Below are the code and all the weights of a small trained network. Each question names an input and a class and asks about switching units off, where a switched-off unit gives its printed mean instead of its output.

import numpy as np


def w(rows, s, z=0):
    codes = np.array(rows[::2]) - 128.0
    scale = np.full(codes.shape[1], s)
    scale[-1] = z or s
    return codes * scale


def norm(h):
    return h / np.sqrt((h * h).mean(-1, keepdims=True) + 1e-5)


def f(y):
    return y / 2 * (1 + np.tanh(0.7978845608 * (y + 0.044715 * y**3)))


def log_softmax(a):
    a = a - a.max(-1, keepdims=True)
    return a - np.log(np.exp(a).sum(-1, keepdims=True))


def net(x, mask):
    res = np.array(x, float).reshape(1, 5) / 4 @ E
    u = 0
    for l in range(3):
        y = f(norm(res) @ A[l][:, :-1].T + A[l][:, -1])
        res = res + np.where(mask[u : u + 3], y, B[l][:, -1]) @ B[l][:, :-1]
        u += 3
    return log_softmax(norm(res)[-1] @ U[:, :-1].T + U[:, -1])


A, B = {}, {}
E = w([
[86,125,91,197],'x0',
[189,170,178,126],'x1',
[2,144,120,88],'x2',
[118,211,77,108],'x3',
[141,126,129,77],'x4',
],0.01)
A[0] = w([
[142,160,5,31,8],'0.n1',
[61,209,135,185,179],'0.n2',
[77,180,184,15,248],'0.n3',
],0.011,0.0016)
B[0] = w([
[173,254,103,107,205],'0.n1',
[152,131,184,228,233],'0.n2',
[88,142,180,104,254],'0.n3',
],0.013,0.0048)
A[1] = w([
[11,73,23,178,114],'1.n1',
[241,167,105,140,254],'1.n2',
[86,180,43,230,146],'1.n3',
],0.011,0.00091)
B[1] = w([
[229,118,192,105,210],'1.n1',
[95,5,178,118,253],'1.n2',
[197,137,102,153,237],'1.n3',
],0.011,0.0056)
A[2] = w([
[161,2,96,145,255],'2.n1',
[95,75,113,70,209],'2.n2',
[101,156,92,174,173],'2.n3',
],0.019,0.0013)
B[2] = w([
[232,102,160,59,250],'2.n1',
[121,82,136,246,154],'2.n2',
[127,94,53,138,142],'2.n3',
],0.012,0.014)
U = w([
[87,210,189,93,193],'0',
[65,84,77,120,3],'1',
[7,96,187,171,141],'2',
[230,53,207,121,198],'3',
[137,148,109,244,128],'4',
[129,140,64,118,106],'5',
[79,87,99,97,4],'6',
],0.015,0.0069)

Each question gives the input, the list of numbers given to net, and the class t.
The units are the neurons (one row each of A and B). Each row of codes is followed by its name. A weight is (code - 128) times the scale printed after its matrix; where a second scale follows, it is the last column's (A, B and U).
mask holds one flag per neuron, layer by layer. A switched-off neuron (its flag False) gives its mean, the last column of its row in B, instead of its output. The means were averaged over made-up inputs and are rounded, as every weight is.
A unit's drop is (log p(t) with every unit on - log p(t) with that unit switched off) / (log p(t) with every unit on - log p(t) with every unit switched off).
The circuit of an input: a set's keep is (log p(t) with only the set's units on - log p(t) with every unit switched off) / (log p(t) with every unit on - log p(t) with every unit switched off). Starting from all 9 units, units are removed one at a time, each time the one whose removal leaves the highest keep (on an exact tie, the one counted first), for as long as the keep stays at least 0.8.
units of the circuit, in order: the units of the circuit, biggest drop first
most important unit: the unit with the biggest drop
k most important neurons: the k neurons with the biggest drops, biggest first
k most important neurons of layer l: the k neurons of layer l with the biggest drops, biggest first
drop when u is switched off: that unit's drop, to one decimal
input [2,-6,0,6,-3], class 4: units of the circuit, in order	(2.n1)
input [-7,-7,-6,5,7], class 0: units of the circuit, in order	(0.n1 2.n1)
input [4,-7,-1,2,6], class 5: 2 most important neurons	(0.n1 2.n1)
input [3,1,5,-4,3], class 2: 2 most important neurons	(2.n1 0.n3)
input [4,-8,4,6,-7], class 4: units of the circuit, in order	(2.n1 1.n2 1.n1)
input [-2,-4,-1,4,-7], class 4: 2 most important neurons	(0.n2 2.n1)
input [1,8,2,4,-3], class 0: 3 most important neurons	(2.n1 0.n3 2.n2)
input [2,-2,7,-4,4], class 2: 2 most important neurons	(2.n1 0.n3)
input [8,-3,-2,4,4], class 4: 2 most important neurons of layer 2	(2.n1 2.n3)
input [-4,-1,6,4,-3], class 0: 2 most important neurons	(0.n3 0.n1)
input [-6,-5,5,-1,2], class 2: 2 most important neurons of layer 2	(2.n1 2.n2)
input [-1,-2,-2,7,-5], class 4: 2 most important neurons	(2.n1 0.n1)
input [-2,-6,4,3,-3], class 5: 2 most important neurons of layer 1	(1.n2 1.n3)
input [4,4,4,7,-2], class 4: most important neuron	(0.n2)
input [4,5,3,6,0], class 4: 2 most important neurons of layer 2	(2.n1 2.n3)
input [8,7,4,8,-5], class 4: 2 most important neurons	(2.n1 0.n2)
input [0,-8,-7,5,6], class 5: drop when 2.n1 is switched off	0.4
input [6,3,8,1,-5], class 4: drop when 0.n2 is switched off	0.2
input [-1,-1,4,7,-7], class 4: drop when 0.n2 is switched off	0.2
input [-3,6,6,-3,-2], class 0: most important unit	1.n2
input [5,-6,8,-6,-3], class 3: drop when 1.n1 is switched off	0.7
input [-3,7,-1,6,-2], class 0: 2 most important neurons of layer 0	(0.n3 0.n2)
